Below is a small trained network, with its code and all its weights. Each question gives an input and a class and asks what happens when units are switched off, that is, made to give their printed mean instead of their output.

import numpy as np


def w(rows, s, z=0):
    codes = np.array(rows[::2]) - 128.0
    scale = np.full(codes.shape[1], s)
    scale[-1] = z or s
    return codes * scale


def f(y):
    return y / 2 * (1 + np.tanh(0.7978845608 * (y + 0.044715 * y**3)))


def log_softmax(a):
    a = a - a.max(-1, keepdims=True)
    return a - np.log(np.exp(a).sum(-1, keepdims=True))


def net(x, mask):
    res = np.array(x, float).reshape(1, 8) / 4 @ E
    y = f(res @ A[0][:, :-1].T + A[0][:, -1])
    res = res + np.where(mask, y, B[0][:, -1]) @ B[0][:, :-1]
    return log_softmax(res[-1] @ U[:, :-1].T + U[:, -1])


A, B = {}, {}
E = w([
[134,130,129,127,128,126,134,126,128,127],'x0',
[130,126,138,119,129,126,133,126,133,127],'x1',
[133,169,143,118,181,14,76,142,107,193],'x2',
[121,124,135,143,123,108,137,117,135,115],'x3',
[127,123,118,122,131,140,117,140,121,134],'x4',
[129,119,115,112,147,143,116,148,130,131],'x5',
[170,79,93,121,178,139,103,10,58,111],'x6',
[193,96,225,231,188,139,129,149,132,161],'x7',
],0.012)
A[0] = w([
[145,154,162,147,188,93,122,154,143,170,114],'n0',
[145,123,113,133,178,143,100,38,109,131,172],'n1',
[104,128,124,114,141,156,127,108,138,105,127],'n2',
[145,144,149,142,109,110,149,199,123,162,117],'n3',
[145,115,99,128,126,120,134,165,105,149,136],'n4',
[134,168,136,159,152,121,123,158,133,153,112],'n5',
[128,138,141,138,135,127,128,106,115,136,117],'n6',
[145,118,156,138,150,87,115,156,136,136,127],'n7',
[117,140,152,160,102,153,136,119,128,104,129],'n8',
[86,159,137,122,65,151,144,209,174,101,64],'n9',
[139,132,130,138,124,148,150,132,148,114,133],'n10',
[122,134,135,133,112,158,120,103,112,133,123],'n11',
[116,137,74,112,115,194,145,47,139,74,141],'n12',
[127,82,154,173,79,220,160,162,146,78,23],'n13',
[93,159,92,68,104,83,118,131,142,127,145],'n14',
[156,118,86,97,137,107,131,102,97,110,155],'n15',
[87,157,79,53,87,70,126,142,134,117,46],'n16',
[118,138,127,130,119,93,122,169,140,149,92],'n17',
[131,156,110,75,178,3,94,112,102,192,53],'n18',
[96,176,134,132,73,134,155,223,178,113,176],'n19',
[117,162,196,166,152,84,108,209,153,169,111],'n20',
[180,98,188,210,195,186,133,126,138,145,120],'n21',
[165,80,189,204,172,186,128,125,123,139,9],'n22',
[140,105,139,116,146,117,122,103,95,135,140],'n23',
[119,148,90,93,128,133,115,63,115,109,102],'n24',
[155,104,112,140,181,127,106,31,89,148,26],'n25',
],0.012)
B[0] = w([
[113,113,146,132,157,139,116,77,144,127,189],'n0',
[129,113,118,103,96,144,137,155,133,125,218],'n1',
[139,120,127,121,117,122,132,102,130,134,148],'n2',
[120,115,135,123,148,127,124,68,146,133,179],'n3',
[130,130,164,149,113,103,159,114,144,107,138],'n4',
[131,136,134,121,143,129,134,70,129,137,158],'n5',
[127,126,111,114,156,159,106,155,123,139,133],'n6',
[130,131,127,133,150,138,127,81,131,145,167],'n7',
[142,118,106,105,147,151,117,172,119,141,156],'n8',
[132,99,84,105,84,123,151,164,121,106,205],'n9',
[104,114,109,133,110,135,99,147,117,138,150],'n10',
[124,116,125,112,145,117,140,135,157,116,138],'n11',
[127,105,104,110,111,122,134,39,126,124,223],'n12',
[128,169,175,155,173,109,113,181,133,149,200],'n13',
[139,123,144,135,115,139,123,205,126,124,213],'n14',
[110,122,133,136,138,122,123,92,144,129,185],'n15',
[132,156,158,159,176,130,121,158,131,153,199],'n16',
[116,112,129,126,155,144,108,124,140,133,153],'n17',
[133,130,109,131,78,124,148,250,115,108,232],'n18',
[137,147,138,142,121,116,123,224,108,129,253],'n19',
[131,134,132,128,160,142,121,22,126,130,221],'n20',
[114,151,134,142,130,102,121,218,128,131,234],'n21',
[139,110,84,91,60,134,153,167,112,104,190],'n22',
[131,138,121,119,129,137,127,154,139,127,162],'n23',
[134,99,116,112,140,145,135,84,133,123,179],'n24',
[127,173,164,170,151,113,122,187,124,142,183],'n25',
],0.02,0.016)
U = w([
[138,96,58,90,57,123,161,166,107,79,80],'0',
[127,173,181,169,161,86,95,167,129,165,254],'1',
[113,94,119,110,163,126,111,9,162,137,43],'2',
],0.012,0.00097)

Each question gives the input, the list of numbers given to net, and the class t.
The units are the neurons (one row each of A and B). Each row of codes is followed by its name. A weight is (code - 128) times the scale printed after its matrix; where a second scale follows, it is the last column's (A, B and U).
mask holds one flag per neuron, in row order. A switched-off neuron (its flag False) gives its mean, the last column of its row in B, instead of its output. The means were averaged over made-up inputs and are rounded, as every weight is.
A unit's drop is (log p(t) with every unit on - log p(t) with that unit switched off) / (log p(t) with every unit on - log p(t) with every unit switched off).
The circuit of an input: a set's keep is (log p(t) with only the set's units on - log p(t) with every unit switched off) / (log p(t) with every unit on - log p(t) with every unit switched off). Starting from the 12 units with the biggest drops (on a tie, the unit counted first), units are removed one at a time, each time the one whose removal leaves the highest keep (on an exact tie, the one counted first), for as long as the keep stays at least 0.8.
units of the circuit, in order: the units of the circuit, biggest drop first
k most important neurons: the k neurons with the biggest drops, biggest first
drop when u is switched off: that unit's drop, to one decimal
input [-3,-2,-2,-7,-2,5,3,5], class 0: units of the circuit, in order : [n22]
input [7,6,3,7,2,-4,-3,-8], class 1: 3 most important neurons : [n16 n22 n1]
input [7,-4,0,-5,1,-8,5,0], class 2: 2 most important neurons : [n18 n19]
input [-7,-2,7,8,1,2,8,0], class 0: 2 most important neurons : [n18 n1]
input [-2,-3,8,8,-8,0,2,-2], class 0: 3 most important neurons : [n18 n13 n21]
input [-4,-4,-6,8,1,-8,1,6], class 0: 3 most important neurons : [n22 n16 n25]
input [4,-6,-1,-2,-8,8,2,3], class 0: 2 most important neurons : [n13 n16]
input [1,2,-8,0,-8,5,-3,5], class 1: 3 most important neurons : [n13 n21 n18]
input [-4,1,0,-2,-5,-4,1,6], class 0: 3 most important neurons : [n22 n13 n16]
input [-5,3,-2,-3,0,-4,7,8], class 0: 2 most important neurons : [n22 n1]
input [-8,7,3,-3,0,-5,0,7], class 2: 2 most important neurons : [n20 n19]
input [0,2,-1,3,8,-4,4,5], class 0: 2 most important neurons : [n22 n13]
input [-2,1,-1,5,-2,-2,2,2], class 0: 2 most important neurons : [n13 n16]
input [0,-7,3,-1,-8,-6,-8,7], class 2: units of the circuit, in order : [n20]
input [-7,-7,4,-2,-6,5,-7,7], class 2: drop when n20 is switched off : 0.3
input [-6,0,3,-4,-6,-6,-5,3], class 2: drop when n22 is switched off : 0.0
input [-7,-1,-4,-8,6,3,2,-5], class 2: drop when n18 is switched off : 0.1
